The object runs from 0 to 271 cyclically.
Steps: $ is +7; & is +3; ^ is +9; * is +1.

Each walk starts at a row, and each symbol moves it to the next object.
Each answer is a row, close to the row of the object it stands for.
new walk
[ -64,  -91,   74,  -75,  -28,   66,  -43,  -79,    7,   43,   -9,   77]
* -> [ -67,  -91,   73,  -74,  -25,   68,  -45,  -79,    9,   46,   -8,   76]
* -> [ -66,  -90,   71,  -73,  -23,   70,  -46,  -78,    8,   49,   -5,   75]
& -> [ -68,  -91,   68,  -68,  -17,   76,  -51,  -77,   10,   60,    4,   72]
& -> [ -70,  -90,   61,  -62,  -15,   81,  -51,  -72,   13,   67,   10,   69]
$ -> [ -74,  -86,   50,  -47,   -1,   91,  -57,  -64,   16,   88,   28,   58]
$ -> [ -73,  -78,   33,  -30,   11,  101,  -58,  -50,   22,  104,   49,   43]
^ -> [ -67,  -62,    9,   -3,   29,  104,  -60,  -28,   23,  121,   69,   22]
$ -> [ -58,  -47,   -9,   16,   41,  102,  -57,  -14,   24,  127,   82,    5]
new walk
[  53,   36,   18,  -28,  -47, -100,   53,    3,  -25, -128,  -88,    4]
* -> [  53,   36,   21,  -30,  -47,  -98,   52,    1,  -24, -128,  -91,    6]
& -> [  49,   28,   29,  -38,  -52,  -94,   49,   -6,  -26, -127,  -92,   13]
* -> [  46,   26,   30,  -40,  -52,  -94,   48,   -9,  -24, -126,  -92,   15]
$ -> [  35,    9,   44,  -55,  -57,  -84,   42,  -23,  -23, -122,  -96,   29]
$ -> [  26,   -5,   54,  -66,  -61,  -74,   34,  -37,  -25, -114,  -98,   41]
^ -> [  11,  -21,   69,  -80,  -63,  -56,   23,  -50,  -21, -102,  -95,   55]
* -> [   8,  -24,   68,  -79,  -65,  -55,   22,  -51,  -21, -100,  -95,   56]
$ -> [   1,  -35,   75,  -86,  -66,  -44,   16,  -60,  -20,  -88,  -91,   63]
new walk
[  -7,   27,  -71,   82,   64,   52,  -21,   54,   20,   95,   96,  -57]
$ -> [   3,   37,  -78,   88,   63,   40,  -11,   62,   18,   85,   90,  -65]
* -> [   4,   39,  -79,   88,   65,   38,  -12,   63,   16,   82,   89,  -66]
* -> [   5,   41,  -78,   88,   64,   37,  -10,   64,   17,   81,   89,  -68]
^ -> [  18,   54,  -84,   94,   62,   21,   -1,   73,   13,   64,   80,  -75]
& -> [  20,   57,  -84,   95,   62,   13,    2,   74,   12,   60,   77,  -74]
$ -> [  29,   65,  -86,   97,   59,    3,    9,   78,   10,   43,   70,  -78]
$ -> [  36,   72,  -87,   95,   54,  -11,   16,   83,    6,   28,   60,  -82]
* -> [  37,   74,  -88,   95,   54,  -13,   16,   81,    6,   26,   60,  -83]
new walk
[ -30,   -3,  -51,   62,   60,   78,  -39,   29,   24,  119,   98,  -35]
^ -> [ -18,   14,  -64,   75,   64,   65,  -28,   43,   22,  108,   96,  -49]
^ -> [  -5,   30,  -74,   84,   65,   50,  -18,   56,   18,   94,   94,  -61]
^ -> [   9,   44,  -79,   91,   64,   33,   -9,   66,   16,   79,   87,  -69]
^ -> [  18,   57,  -84,   93,   61,   16,    1,   74,   12,   61,   81,  -76]
$ -> [  27,   65,  -86,   95,   58,    5,    8,   79,   11,   47,   71,  -79]
* -> [  30,   66,  -87,   96,   58,    3,    9,   78,    9,   44,   71,  -78]
^ -> [  40,   74,  -88,   96,   53,  -15,   19,   83,    5,   25,   58,  -83]
^ -> [  49,   83,  -85,   93,   46,  -32,   28,   84,    2,    3,   43,  -83]
new walk
[ -71,  -74,   27,  -23,   16,  101,  -59,  -46,   19,  108,   53,   41]
* -> [ -72,  -73,   25,  -20,   18,  102,  -59,  -45,   22,  110,   58,   38]
^ -> [ -64,  -56,    4,    7,   33,  103,  -57,  -22,   24,  124,   76,   17]
& -> [ -61,  -50,   -6,   14,   38,  103,  -55,  -13,   24,  127,   81,    9]
* -> [ -60,  -46,   -9,   18,   40,  102,  -57,  -12,   24,  129,   83,    6]
$ -> [ -48,  -31,  -26,   36,   50,   96,  -49,    3,   24,  127,   91,  -11]
& -> [ -43,  -23,  -33,   42,   53,   93,  -47,   12,   26,  127,   93,  -19]
$ -> [ -33,   -7,  -46,   58,   59,   82,  -40,   25,   25,  120,   97,  -31]
* -> [ -33,   -6,  -48,   59,   58,   82,  -41,   27,   25,  121,   99,  -33]
new walk
[  72,   74,  -25,   21,  -18, -101,   61,   44,  -21, -111,  -54,  -39]
$ -> [  66,   60,   -7,    1,  -30, -104,   60,   26,  -25, -122,  -71,  -20]
* -> [  64,   60,   -5,   -2,  -32, -103,   58,   26,  -24, -121,  -73,  -19]
* -> [  65,   57,   -1,   -6,  -34, -103,   57,   22,  -24, -125,  -75,  -16]
$ -> [  55,   40,   18,  -25,  -44,  -98,   54,    4,  -27, -128,  -85,   -1]
$ -> [  45,   24,   32,  -42,  -53,  -93,   48,  -11,  -23, -126,  -94,   17]
$ -> [  34,    8,   47,  -57,  -58,  -82,   41,  -24,  -24, -123,  -98,   32]
^ -> [  21,  -11,   59,  -72,  -62,  -67,   31,  -41,  -21, -108,  -99,   46]
^ -> [   6,  -27,   70,  -82,  -64,  -53,   20,  -55,  -20,  -96,  -95,   59]
new walk
[ -42,  -78,   87,  -96,  -51,   20,  -22,  -82,   -6,  -18,  -54,   82]
$ -> [ -50,  -83,   84,  -90,  -47,   33,  -30,  -86,   -1,   -1,  -42,   82]
$ -> [ -56,  -87,   81,  -86,  -38,   48,  -37,  -85,    3,   19,  -30,   80]
$ -> [ -62,  -91,   76,  -79,  -29,   61,  -44,  -81,    6,   37,  -13,   77]
$ -> [ -69,  -90,   66,  -67,  -17,   76,  -49,  -76,   11,   58,    2,   72]
* -> [ -69,  -92,   67,  -66,  -18,   77,  -52,  -75,   12,   60,    6,   70]
* -> [ -69,  -91,   62,  -65,  -17,   79,  -51,  -74,   13,   63,    9,   70]
& -> [ -73,  -89,   58,  -59,  -11,   84,  -52,  -70,   14,   73,   16,   66]
* -> [ -73,  -90,   57,  -56,   -9,   86,  -55,  -69,   13,   76,   17,   63]
new walk
[ -70,  -69,   19,  -12,   23,  103,  -59,  -36,   21,  114,   63,   30]
$ -> [ -63,  -54,   -1,    9,   35,  103,  -58,  -19,   24,  124,   78,   12]
& -> [ -60,  -47,   -8,   17,   40,  103,  -56,  -13,   26,  127,   83,    6]
& -> [ -55,  -40,  -16,   24,   44,  101,  -53,   -6,   25,  129,   87,    0]
^ -> [ -41,  -19,  -36,   46,   54,   89,  -45,   16,   24,  126,   94,  -21]
* -> [ -40,  -18,  -38,   49,   56,   89,  -45,   18,   24,  126,   96,  -23]
^ -> [ -28,    3,  -55,   66,   61,   75,  -35,   35,   24,  115,   98,  -40]
^ -> [ -13,   21,  -66,   77,   64,   59,  -25,   49,   22,  102,   98,  -54]
* -> [ -12,   22,  -69,   78,   64,   57,  -25,   50,   20,  101,   96,  -55]
new walk
[  53,   34,   20,  -30,  -47,  -99,   52,   -1,  -24, -129,  -89,    4]
& -> [  48,   29,   30,  -38,  -50,  -95,   49,   -6,  -24, -127,  -92,   13]
$ -> [  38,   11,   43,  -52,  -57,  -86,   43,  -22,  -24, -124,  -95,   28]
* -> [  36,   10,   44,  -54,  -58,  -84,   40,  -22,  -24, -123,  -98,   31]
* -> [  33,    8,   47,  -57,  -58,  -83,   40,  -25,  -25, -120,  -98,   32]
& -> [  28,    1,   51,  -63,  -61,  -77,   37,  -32,  -22, -117,  -99,   36]
* -> [  28,    0,   52,  -64,  -61,  -75,   37,  -32,  -24, -117,  -99,   39]
^ -> [  14,  -17,   65,  -77,  -62,  -61,   26,  -47,  -21, -104,  -96,   51]
^ -> [   1,  -33,   74,  -84,  -64,  -46,   16,  -59,  -19,  -90,  -93,   62]
new walk
[ -72,  -87,   52,  -49,   -4,   90,  -57,  -65,   15,   83,   28,   59]
$ -> [ -71,  -80,   36,  -30,    9,   99,  -58,  -52,   20,  102,   47,   45]
& -> [ -71,  -75,   28,  -23,   15,  101,  -59,  -46,   21,  108,   52,   41]
^ -> [ -64,  -58,    4,    2,   32,  104,  -58,  -25,   24,  122,   72,   19]
& -> [ -61,  -51,   -5,   10,   36,  102,  -58,  -17,   24,  126,   78,   12]
* -> [ -61,  -50,   -6,   14,   38,  101,  -55,  -16,   24,  126,   82,    9]
$ -> [ -51,  -33,  -25,   33,   48,   98,  -52,    2,   25,  128,   91,   -9]
^ -> [ -38,  -14,  -43,   52,   57,   85,  -41,   22,   26,  123,   97,  -27]
* -> [ -36,  -10,  -45,   56,   59,   83,  -41,   23,   26,  123,   96,  -29]
new walk
[   3,   36,  -75,   85,   64,   42,  -12,   61,   15,   86,   89,  -64]
^ -> [  12,   50,  -82,   93,   63,   26,   -3,   70,   13,   70,   83,  -72]
^ -> [  24,   60,  -86,   94,   60,    8,    5,   77,   11,   52,   75,  -78]
$ -> [  34,   69,  -88,   94,   55,   -4,   13,   82,    9,   38,   66,  -80]
* -> [  35,   70,  -88,   96,   56,   -5,   14,   81,    8,   35,   66,  -82]
^ -> [  44,   78,  -86,   93,   49,  -20,   21,   83,    5,   14,   52,  -81]
$ -> [  51,   85,  -84,   91,   46,  -36,   30,   85,   -1,   -2,   42,  -82]
& -> [  54,   87,  -85,   89,   42,  -41,   33,   85,   -2,   -9,   35,  -83]
* -> [  56,   85,  -83,   87,   41,  -43,   34,   85,   -1,  -13,   33,  -82]
new walk
[  45,   22,   31,  -42,  -52,  -92,   47,   -9,  -25, -127,  -94,   17]
* -> [  43,   22,   34,  -43,  -56,  -91,   47,  -15,  -26, -125,  -95,   20]
$ -> [  33,    7,   48,  -59,  -60,  -81,   39,  -27,  -25, -120,  -97,   35]
$ -> [  22,   -8,   59,  -70,  -62,  -69,   30,  -40,  -22, -111,  -99,   44]
$ -> [  11,  -22,   68,  -78,  -65,  -58,   24,  -51,  -20, -101,  -95,   53]
^ -> [  -1,  -36,   76,  -87,  -64,  -41,   15,  -61,  -17,  -87,  -92,   63]
& -> [  -4,  -42,   78,  -89,  -64,  -36,   10,  -64,  -17,  -82,  -88,   67]
* -> [  -7,  -42,   79,  -89,  -65,  -35,    9,  -67,  -17,  -81,  -88,   67]
* -> [  -8,  -45,   79,  -89,  -65,  -32,    9,  -67,  -14,  -78,  -86,   67]
new walk
[ -42,  -78,   87,  -94,  -51,   20,  -21,  -84,   -3,  -17,  -55,   84]
$ -> [ -50,  -82,   85,  -91,  -44,   32,  -28,  -85,   -1,    0,  -42,   81]
& -> [ -54,  -85,   84,  -89,  -42,   41,  -31,  -83,    1,    7,  -37,   82]
^ -> [ -61,  -89,   77,  -81,  -32,   57,  -40,  -83,    5,   32,  -19,   79]
$ -> [ -69,  -91,   71,  -70,  -22,   71,  -50,  -80,   10,   52,   -2,   73]
^ -> [ -71,  -87,   55,  -54,   -6,   88,  -55,  -68,   15,   79,   22,   61]
* -> [ -73,  -87,   54,  -53,   -6,   88,  -54,  -67,   16,   81,   26,   60]
& -> [ -73,  -84,   46,  -45,    1,   93,  -58,  -61,   16,   89,   31,   56]
* -> [ -74,  -84,   43,  -42,    2,   95,  -57,  -59,   18,   92,   35,   53]
new walk
[  53,   86,  -84,   90,   42,  -40,   32,   85,   -1,   -8,   37,  -81]
* -> [  56,   85,  -84,   88,   42,  -43,   33,   85,   -1,  -10,   34,  -82]
* -> [  57,   86,  -83,   88,   39,  -44,   33,   84,   -2,  -13,   34,  -81]
* -> [  56,   87,  -82,   86,   40,  -46,   34,   85,    0,  -16,   32,  -81]
* -> [  57,   89,  -82,   87,   37,  -48,   36,   86,   -2,  -19,   30,  -81]
^ -> [  64,   90,  -74,   76,   28,  -65,   44,   80,   -6,  -44,    9,  -76]
$ -> [  69,   91,  -63,   64,   14,  -78,   52,   75,  -12,  -65,   -9,  -71]
$ -> [  74,   89,  -50,   50,    3,  -91,   55,   65,  -15,  -84,  -26,  -58]
^ -> [  72,   76,  -30,   27,  -12, -101,   58,   49,  -19, -107,  -50,  -42]
new walk
[ -66,  -65,   13,   -6,   27,  103,  -59,  -33,   23,  119,   67,   25]
^ -> [ -58,  -46,  -12,   19,   41,  101,  -54,  -10,   24,  128,   85,    3]
& -> [ -54,  -39,  -19,   27,   46,   99,  -53,   -3,   26,  128,   88,   -2]
$ -> [ -43,  -22,  -34,   45,   54,   90,  -47,   13,   25,  126,   94,  -20]
$ -> [ -34,   -7,  -49,   58,   59,   79,  -40,   28,   24,  120,   98,  -32]
^ -> [ -19,   12,  -63,   72,   64,   66,  -32,   41,   23,  108,   99,  -47]
& -> [ -14,   18,  -65,   78,   63,   61,  -26,   45,   20,  104,   97,  -53]
^ -> [  -1,   33,  -76,   86,   65,   46,  -17,   59,   18,   89,   92,  -63]
^ -> [  11,   47,  -82,   92,   62,   29,   -7,   68,   16,   74,   85,  -69]
new walk
[ -19,  -54,   84,  -94,  -63,  -19,    0,  -73,  -13,  -62,  -81,   75]
* -> [ -21,  -58,   86,  -95,  -61,  -17,    0,  -74,  -12,  -60,  -79,   75]
$ -> [ -28,  -64,   87,  -95,  -59,   -4,   -9,  -78,  -11,  -47,  -71,   79]
& -> [ -33,  -69,   87,  -95,  -58,    1,  -12,  -79,  -10,  -39,  -69,   82]
& -> [ -36,  -71,   86,  -96,  -56,    8,  -15,  -82,   -7,  -33,  -64,   80]
& -> [ -40,  -73,   87,  -95,  -54,   12,  -18,  -83,   -5,  -27,  -59,   82]
$ -> [ -45,  -79,   88,  -94,  -48,   27,  -25,  -84,   -3,  -10,  -50,   82]
^ -> [ -54,  -87,   84,  -89,  -40,   43,  -35,  -86,    2,   14,  -34,   81]
* -> [ -57,  -87,   82,  -86,  -39,   47,  -36,  -84,    2,   15,  -30,   81]
new walk
[  51,   83,  -85,   91,   43,  -34,   28,   84,    2,    2,   42,  -82]
$ -> [  58,   88,  -81,   86,   38,  -47,   36,   83,   -2,  -18,   29,  -82]
^ -> [  64,   90,  -74,   76,   27,  -66,   44,   80,   -7,  -44,    9,  -75]
^ -> [  70,   88,  -60,   61,   12,  -82,   52,   73,  -13,  -71,  -13,  -67]
* -> [  71,   88,  -58,   56,   11,  -83,   54,   70,  -14,  -75,  -17,  -65]
& -> [  72,   87,  -53,   53,    6,  -90,   55,   65,  -15,  -82,  -23,  -60]
* -> [  73,   87,  -51,   49,    2,  -91,   57,   63,  -15,  -84,  -27,  -59]
$ -> [  74,   79,  -37,   32,  -10,  -99,   59,   54,  -20, -103,  -44,  -45]
^ -> [  67,   63,  -14,    7,  -28, -104,   60,   32,  -24, -119,  -68,  -25]
new walk
[  -9,   24,  -68,   78,   65,   55,  -21,   52,   20,   99,   94,  -55]
$ -> [   0,   35,  -77,   86,   66,   44,  -17,   60,   18,   87,   92,  -63]
* -> [   1,   38,  -76,   87,   64,   40,  -14,   62,   16,   87,   92,  -66]
^ -> [  13,   49,  -83,   92,   62,   24,   -6,   69,   13,   70,   84,  -72]
& -> [  17,   53,  -83,   93,   63,   20,   -2,   74,   13,   65,   82,  -73]
$ -> [  24,   62,  -87,   95,   59,    9,    6,   78,   10,   51,   74,  -78]
& -> [  30,   65,  -87,   95,   58,    3,    8,   80,   10,   44,   69,  -79]
* -> [  30,   66,  -87,   97,   57,    1,   10,   78,   10,   43,   70,  -79]
$ -> [  38,   74,  -88,   95,   55,  -11,   16,   83,    6,   25,   59,  -82]
new walk
[   6,   43,  -78,   88,   66,   36,  -11,   66,   18,   81,   89,  -67]
* -> [   8,   42,  -79,   90,   64,   34,  -10,   65,   17,   79,   89,  -68]
^ -> [  20,   55,  -84,   94,   63,   19,   -1,   73,   12,   63,   81,  -74]
* -> [  18,   56,  -83,   94,   62,   18,    1,   73,   12,   61,   80,  -76]
$ -> [  28,   66,  -87,   95,   59,    4,    9,   79,   10,   47,   73,  -79]
$ -> [  36,   71,  -88,   95,   55,   -9,   15,   82,    6,   33,   62,  -81]
& -> [  39,   74,  -88,   94,   54,  -14,   20,   82,    4,   26,   57,  -82]
* -> [  41,   75,  -87,   95,   54,  -16,   20,   84,    6,   23,   58,  -82]
^ -> [  49,   83,  -85,   92,   46,  -34,   28,   85,    1,    0,   43,  -82]
new walk
[ -39,  -75,   87,  -96,  -53,   15,  -19,  -81,   -5,  -22,  -57,   83]
^ -> [ -51,  -83,   84,  -92,  -44,   33,  -28,  -86,   -1,    1,  -43,   82]
* -> [ -51,  -84,   85,  -90,  -44,   37,  -29,  -84,    0,    2,  -40,   84]
$ -> [ -58,  -87,   82,  -86,  -36,   49,  -36,  -84,    4,   21,  -27,   81]
& -> [ -61,  -91,   78,  -82,  -34,   55,  -41,  -84,    4,   29,  -21,   80]
$ -> [ -67,  -91,   72,  -72,  -23,   69,  -46,  -77,    8,   50,   -6,   73]
$ -> [ -70,  -90,   61,  -59,  -12,   81,  -52,  -72,   12,   69,   12,   66]
$ -> [ -72,  -86,   46,  -44,    1,   94,  -56,  -60,   17,   89,   31,   56]
^ -> [ -70,  -73,   25,  -20,   18,  103,  -60,  -44,   20,  109,   56,   37]
new walk
[ -68,  -92,   69,  -72,  -22,   69,  -48,  -79,    9,   54,   -2,   75]
* -> [ -70,  -91,   69,  -71,  -20,   71,  -49,  -78,   10,   56,    1,   73]
* -> [ -68,  -91,   66,  -67,  -19,   75,  -49,  -75,   10,   58,    1,   71]
* -> [ -71,  -91,   64,  -67,  -15,   77,  -51,  -73,   10,   60,    5,   71]
& -> [ -71,  -90,   61,  -60,  -13,   81,  -52,  -72,   12,   71,   13,   67]
^ -> [ -73,  -82,   44,  -39,    5,   97,  -59,  -57,   19,   95,   37,   52]
& -> [ -73,  -80,   37,  -32,   10,   98,  -58,  -52,   20,  100,   45,   47]
* -> [ -72,  -77,   32,  -29,   13,   99,  -59,  -50,   21,  104,   49,   44]
^ -> [ -67,  -62,    9,   -2,   30,  103,  -58,  -30,   23,  119,   69,   22]
new walk
[ -61,  -49,   -8,   14,   37,  102,  -55,  -14,   24,  126,   81,    9]
& -> [ -57,  -43,  -15,   23,   43,  101,  -55,  -10,   23,  127,   85,    2]
$ -> [ -45,  -26,  -30,   41,   52,   94,  -48,    8,   24,  128,   93,  -17]
$ -> [ -38,  -12,  -45,   54,   57,   83,  -39,   23,   25,  122,   97,  -29]
& -> [ -32,   -4,  -52,   61,   59,   80,  -37,   30,   25,  119,   98,  -35]
$ -> [ -21,   10,  -60,   71,   63,   67,  -31,   42,   21,  111,   98,  -46]
^ -> [  -9,   28,  -71,   80,   66,   52,  -20,   53,   19,   96,   95,  -58]
* -> [  -4,   28,  -72,   82,   65,   50,  -19,   55,   19,   96,   95,  -60]
& -> [  -3,   32,  -75,   86,   65,   45,  -15,   59,   18,   91,   92,  -61]
new walk
[  52,   38,   18,  -29,  -46,  -98,   53,    3,  -26, -128,  -87,    4]
& -> [  49,   31,   26,  -35,  -48,  -96,   50,   -5,  -25, -129,  -91,   10]
^ -> [  37,   10,   45,  -55,  -58,  -83,   41,  -24,  -24, -122,  -98,   29]
& -> [  32,    4,   51,  -60,  -62,  -79,   38,  -29,  -24, -119,  -96,   34]
& -> [  26,   -3,   55,  -64,  -60,  -74,   34,  -35,  -22, -117,  -99,   40]
* -> [  25,   -4,   56,  -67,  -61,  -72,   34,  -36,  -23, -115,  -98,   43]
$ -> [  15,  -19,   66,  -76,  -65,  -60,   24,  -47,  -21, -105,  -96,   53]
$ -> [   3,  -30,   72,  -83,  -65,  -49,   18,  -59,  -18,  -94,  -94,   60]
* -> [   2,  -31,   74,  -84,  -65,  -45,   15,  -58,  -18,  -92,  -92,   62]
new walk
[  -3,   32,  -74,   85,   64,   49,  -17,   58,   18,   90,   92,  -60]
* -> [  -2,   33,  -74,   85,   64,   45,  -16,   60,   19,   90,   92,  -62]
$ -> [   8,   43,  -80,   91,   65,   34,   -9,   65,   18,   78,   87,  -69]
^ -> [  18,   56,  -85,   94,   60,   18,    2,   73,   13,   61,   79,  -75]
* -> [  20,   57,  -84,   94,   61,   16,    1,   75,   13,   60,   77,  -75]
& -> [  24,   61,  -86,   97,   60,    9,    4,   75,   11,   53,   76,  -78]
$ -> [  32,   67,  -87,   96,   57,   -2,   11,   80,    7,   38,   66,  -80]
& -> [  35,   69,  -88,   94,   55,   -9,   15,   82,    8,   31,   62,  -81]
& -> [  39,   75,  -89,   95,   54,  -12,   19,   84,    4,   23,   58,  -83]
new walk
[   4,   41,  -79,   88,   64,   35,   -9,   64,   17,   82,   89,  -67]
& -> [   8,   44,  -80,   91,   64,   30,   -6,   67,   14,   77,   87,  -69]
^ -> [  21,   59,  -85,   94,   61,   16,    0,   75,   12,   59,   78,  -75]
$ -> [  28,   65,  -88,   94,   57,    2,    9,   79,    9,   46,   71,  -80]
& -> [  32,   68,  -88,   95,   56,   -2,   11,   79,    9,   39,   65,  -82]
* -> [  32,   69,  -88,   95,   55,   -6,   12,   82,    8,   36,   66,  -80]
^ -> [  44,   79,  -87,   92,   49,  -21,   24,   83,    3,   17,   52,  -83]
& -> [  47,   80,  -87,   93,   47,  -28,   25,   85,    3,    8,   48,  -84]
^ -> [  57,   87,  -82,   88,   39,  -46,   34,   84,   -3,  -16,   31,  -81]
new walk
[  73,   78,  -32,   27,  -10,  -99,   59,   51,  -21, -103,  -49,  -43]
& -> [  70,   74,  -25,   19,  -18, -101,   59,   44,  -21, -110,  -56,  -36]
$ -> [  67,   61,   -6,   -1,  -31, -103,   58,   28,  -23, -122,  -70,  -20]
$ -> [  58,   46,   11,  -19,  -41, -101,   53,   10,  -24, -127,  -82,   -3]
* -> [  57,   41,   14,  -22,  -43, -100,   54,    8,  -24, -128,  -85,   -2]
& -> [  53,   35,   21,  -29,  -48,  -98,   53,    0,  -26, -128,  -89,    7]
& -> [  49,   29,   29,  -37,  -51,  -95,   49,   -8,  -25, -128,  -93,   12]
* -> [  45,   26,   30,  -39,  -52,  -94,   49,   -8,  -23, -129,  -94,   13]
& -> [  42,   21,   38,  -47,  -54,  -90,   44,  -15,  -23, -125,  -95,   22]
new walk
[  -1,   31,  -74,   83,   65,   48,  -17,   59,   19,   92,   93,  -61]
& -> [   3,   37,  -76,   87,   65,   42,  -14,   62,   17,   87,   91,  -65]
& -> [   5,   42,  -80,   89,   63,   35,  -10,   65,   18,   82,   89,  -67]
^ -> [  17,   53,  -84,   95,   61,   20,   -2,   71,   12,   65,   81,  -74]
& -> [  20,   57,  -85,   95,   61,   15,    2,   75,   13,   59,   79,  -75]
^ -> [  32,   67,  -88,   95,   56,   -2,   11,   80,    9,   40,   69,  -82]
* -> [  34,   69,  -88,   96,   58,   -3,   12,   81,    8,   39,   67,  -80]
& -> [  35,   72,  -88,   94,   53,   -8,   15,   83,    7,   31,   63,  -82]
